B, the same points measured another way; then each row and its match in B
(in the rows, 100 means zero)
B:
0: [ 88 111 123  85  86  95 112 107 107  92  99  87  83  95  96  94  86 119
 112 115 111  86  59 112 122  98  89]
1: [ 95 126 104  94 102  93 103 109 105  80 108  85  90 111  92 116 122 116
  88 109 104  88 101  93  92  97 104]
2: [ 99 111 115  92  99  97 102  99  96  87 104  92  91 101  97 107 105 113
 109  92 103  91  92 106 107  94 100]
3: [ 90 107 120  82  87  97 117 112 107  99  98  88  83  94  92  91  83 123
 113 117 110  90  53 109 127 108  92]
4: [ 92 120 100 100  99  94 107 108 104  93 107  91  92 109  97 114 111 111
  76 124  99  88  86  93  89 107  99]
5: [ 97 108 100 100  97  93 107  98  99  96 103 101  99 104  98 110 104 102
  98 107  98  96  97  99  98 103  98]
6: [ 85 111 119  86  84  96 117 108 111 102  99  91  87  95  98  93  83 115
 107 123 109  87  55 107 118 104  89]
7: [ 83 116 122  85  88  94 112 109 106  98 102  90  86  96  96  97  89 118
 106 126 105  87  54 106 116 104  87]
8: [ 89 112 112  89  85  92 116 109 107  96 100  94  90  99  93  91  90 113
 100 116 109  91  74  99 114 107  96]
9: [ 97 119 109  97  99  93 103 103 100  82 107  91  89 105  95 116 117 115
  97  98 102  90 101  99  97  96 103]
10: [ 89 112 107  88  86  94 113 109 111  98 100  85  87 103  92  94  93 115
  92 119 112  92  81  99 114 103  94]
11: [ 90 127 100  99 103  92 105 110 106  89 106  87  92 113  91 120 118 112
  77 125  98  86  92  91  87 103  98]
12: [ 86 109 122  85  86  95 114 110 109  99 100  87  87  97  95  96  87 117
 105 120 108  89  63 106 118 107  87]
13: [ 86 115 122  84  85  93 116 109 111  94 106  84  84  96  95  98  91 119
  99 122 112  85  59 107 117 103  86]
14: [ 82 112 117  90  85  93 115 106 110 105 103  90  87  97 100 100  84 114
  98 131 106  86  54 103 114 103  84]
15: [ 84 110 118  86  84  96 118 111 113 104  98  89  87  97  98  92  84 117
  99 131 107  88  52 104 119 106  85]
16: [ 86 120 117  90  91  89 104 107 103  87 107  82  87 106  91 109 105 115
 100 117 104  85  80 101 105 100  91]
17: [ 90 106 112  89  87  94 114 106 101  96 100  93  91  97  94  92  86 115
 111 111 107  93  72 105 118 107  99]
18: [100 114  96 100  97  95 106 105 110  90 106  88  95 106  98 107 110 108
  77 113 108  93 105  96  95  94 100]
19: [100 108  98 100  98  97 107 101 103  93 105  94  96 103  99 108 101 104
  96 103 102  92  96  99 100  98 104]
20: [ 85 102 118  88  84  97 118 103 103 107  97  96  89  90  99  96  80 110
 114 124 104  93  58 108 118 108  87]
21: [ 84 108 124  85  83  94 119 110 111 100 100  91  84  93  96  90  87 116
 111 122 110  88  57 109 120 102  89]
22: [ 85 113 116  88  85  94 116 112 112 107  99  84  88  97  96  96  88 113
  86 135 110  88  57 102 116 108  79]
23: [ 89 110 117  85  85  92 118 107 111 102 101  90  88  96  97  96  80 118
 108 121 109  84  51 104 119 102  87]
24: [ 87 106 102  92  84  96 116 109 115 109 100  92  93 102  95  91  89 108
  83 130 110  94  77  93 112 108  95]
25: [ 99 116  94 101  97  95 105 102 105  98 101  93  96 108  98 113 111 107
  82 112 103  92 101  95  92  96  98]
26: [ 90 126  93 103  98  94 114 110 114  98 109  92  97 114  97 114 118 106
  63 136 100  86  93  86  86 111  97]
27: [ 91 123 103 101 101  92 110 109 103  89 107  88  93 108  97 117 116 111
  81 124 100  87  92  92  89 104  98]
28: [ 95 115 110  95 102  94 101 101 101  86 103  90  92 103  97 112 111 110
  99 103 101  90  98  99  98  97  99]
29: [ 84 113 114  91  85  89 110 108 110 103 107  88  93  99  98  89  85 108
  90 122 105  83  66  92 114  98  91]
30: [ 88 100 118  87  85  95 115 103 103 106  96  95  89  91  97  92  82 111
 113 116 106  92  65 108 122 106  88]
31: [ 93 121 103 101 103  94 103 109 106  89 106  87  94 111  95 117 119 108
  78 121 100  92 106  93  87 101 100]
32: [110  92  95  93  92 100 111 102 110  99  98 102  97 100  98  86  88 105
 112  81 112 102  99 104 117  99 108]
33: [ 92 119 115  92 100  90 102 105  99  78 104  86  90 104  93 111 114 118
 108  98 101  88  95  99  99  95 105]
34: [ 92 124 106  95  97  92 105 107 104  87 107  85  91 110  90 113 115 115
  84 115 103  88  99  96  96  99 102]
35: [100 114 111  97 108  95  94 102  94  80 107  90  92 103  95 113 115 110
 102  94  99  92  98 103  97  95 105]
36: [ 76 132 101  92  83  91 127 127 128 103 107  78  85 112  90 106  99 117
  49 166 113  81  52  86  98 118  83]
37: [ 99 110  99  97  96  96 103 102 103  95 101  92  99 105  96 107 104 105
  95 101 104  96 103 100 100  98 103]
38: [100 104  96 100  94  95 109 100 105  96 101  98  99 105  97 106 101 101
 100 101 105 101 104 101 100  99 102]
39: [ 85 105 120  89  85  96 115 105 106 102 103  92  87  92  98  92  82 113
 111 121 106  91  60 107 117 108  86]

[ 55 101 162 132 105 124  90  94  88 102 103  96  87 110  17  95  86 110
 105  96 109 116 107 115 107 105 106  89  94] : 36
[ 79 118 115 134  87 112  97  97 105 105  94 105  87 102  62 110  71  96
 122 101 108 124  92 100 112  87 115 100  88] : 20
[ 97 112 118 102 104 106  95  96  99 100 103 100  93 100  94  99 109 104
 126  99 104 106 101 103 101  97  95  99  99] : 28
[ 81 124 129 127  98 114  90  96 102 103  97 102  88 104  55 105  79 100
 134 101 114 121  99 103 110  89 111  96  89] : 13
[ 77 115 137 124  94 116  97  95 100 102 104 103  84 102  66  99  68 104
 127  99 105 113  97 106 109  96 105  95  91] : 29
[ 96  95 124  98 111 104  96  97  94 100 103  99 100 103  88  94 111 104
 108  99 103  98 107 105  97 103  94  93  98] : 18
[ 76 100 121 124 101 114  95  99  94 101 101 101  97 105  63  97  83 100
  99 100 107 111 104 102 108 100 108  90  89] : 24
[ 86 129 120 126  95 114  90  95 105 103  96 103  87 102  61 110  77  99
 141 102 115 124  96 101 113  84 111  97  87] : 0
[ 79 127 128 131  91 116  95  95 104 104  98 103  84 103  57 109  78 102
 135 100 111 123  93 102 112  87 109 100  91] : 7
[ 81 123 120 127  95 112  92  96 103 103  97 102  86 103  57 107  76  99
 126 101 112 122  96 103 111  88 111  96  89] : 12
[ 77 118 131 129  89 116  97  96 102 104  97 103  85 102  54 108  77 100
 128 100 107 121  93 102 112  91 114 100  91] : 14
[ 87 104 133 106 103 109  97  95  94 100 105  99  92 101  79  96 112 108
 117  97 101 105 102 111  99 103  92  98 102] : 27
[104 117 112  97 104 104  94  95 100  99 104  99  93 100  99 100 115 107
 131  99 105 104 101 102  99  96  91 101 101] : 35
[ 82 110 116 123 103 113  92  98  99 100  99 101  93 104  68  99  89 100
 119 101 111 112 104 104 107  95 106  90  89] : 8
[ 79 109 125 118 103 116  92  97  99 101 101 101  93 104  71  98  91 100
 117 100 110 112 104 106 107  97 106  89  88] : 10
[ 76 118 131 129  91 117  96  97 102 104  96 102  85 103  50 105  73 101
 116 100 111 122  96 104 110  91 114  97  90] : 22
[ 79  89 141 107 106 109 100  96  90 101 107  98  95 103  74  92 115 109
  99  95 100  98 104 109  98 110  90  97 103] : 26
[ 83 104 136 101 106 109  98  95  93 100 107  98  94 101  80  94 117 110
 115  95 100 102 103 108  99 106  92  98 104] : 11
[ 91 104 128 100 107 108  96  96  95  99 106  98  95 101  87  95 115 107
 110  97 101 105 103 106  97 103  91  98 102] : 31
[ 85 101 127 105 103 109  98  96  93 100 106 100  91 101  75  95 111 107
 112  97 101 102 102 107 100 103  95  98 101] : 4
[102 115 109 101 102 101  95  97 102 101 101 101  96  99  93 102 104 101
 129 100 106 104  99 101 101  93  97  99  97] : 2
[ 82 119 114 131  89 111  95  97 106 104  95 104  89 103  69 109  72  96
 118 102 110 121  94 100 112  87 115  98  88] : 30
[ 97  91  86  97 114  96  91 101  98  98  95  99 113 103  98  99  93  93
  96 103 108  99 111  98  98  99 103  89  90] : 32
[ 78 120 122 130  93 114  93  97 103 103  96 103  89 103  56 108  73  99
 127 101 112 121  96 101 111  88 112  97  89] : 6
[ 91 108 129  96 115 104  92  95  93  99 106  98  98 102  86  94 121 107
 125  97 105 103 108 108  96 103  90  94 100] : 1
[ 76 116 123 125  94 110  94  96 102 104  95 103  89 103  52 108  74  98
 132 101 112 122  97 102 112  89 113  97  90] : 23
[ 97  99 110 100 104 102  97  97  98 100 102 101  98 100  93  98 105 102
 113 100 100 102 103 102  98  99  97  98  97] : 19
[ 93  98 112 105  98 102 102  98  99 101 101 101  96 100  99  99 106 102
 107  99 100 103  99 102  99 101  99 100 100] : 5
[ 77 118 124 131  94 115  93  97 102 104  96 102  88 104  47 107  73  99
 122 101 112 120  98 103 112  90 114  96  89] : 15
[ 86 109 131 103 108 111  93  96  95  99 105  99  92 102  84  95 114 108
 122  98 105 105 104 106 101 100  91  94  97] : 34
[ 97 112 118  98 109 103  94  96  98 101 104 100  97 100  94  98 115 106
 127  99 104 102 103 103  97  99  92  96  99] : 9
[ 93 118 120 103 109 108  91  94  98 100 106 100  92 100  92  99 114 106
 140  99 107 107 103 104 100  96  93  95  97] : 33
[ 84 112 110 123  99 110  94  98 102 101 100 102  92 102  71 102  88  99
 123 101 110 114 101 103 108  92 107  93  89] : 17
[ 92  96 124  96 104 104 100  98  96 101 104 100  97 101  90  97 110 104
 108  98  99 100 101 104  98 103  97  97  98] : 25
[ 95 100 113 100 106 100  97  98  99 100 102 100 100 100  96  97 106 100
 109 100 101 101 103 102 100 100  98  96  97] : 37
[ 79 125 107 123  99 114  88  95 103 103  95 102  89 104  48 108  73  97
 129 102 115 123  99 101 110  87 112  95  86] : 3
[ 95  94 108 100 106  98  98  99  98 101 100 101 101 101  98  98 104  98
 102 101 100 102 103 101  97 101  99  96  96] : 38
[ 83 121 118 132  91 114  95  97 105 104  96 103  86 103  63 108  74  98
 125 102 111 122  95 101 111  88 114  99  89] : 39
[ 81 123 118 132  96 114  91  97 103 103  95 102  93 103  60 109  73  98
 126 102 113 123  97 102 111  87 113  97  88] : 21
[ 84 125 135 119 100 115  93  94 101 101 105 102  84 101  75 100  99 106
 139  99 109 116  99 105 107  93 100  95  92] : 16
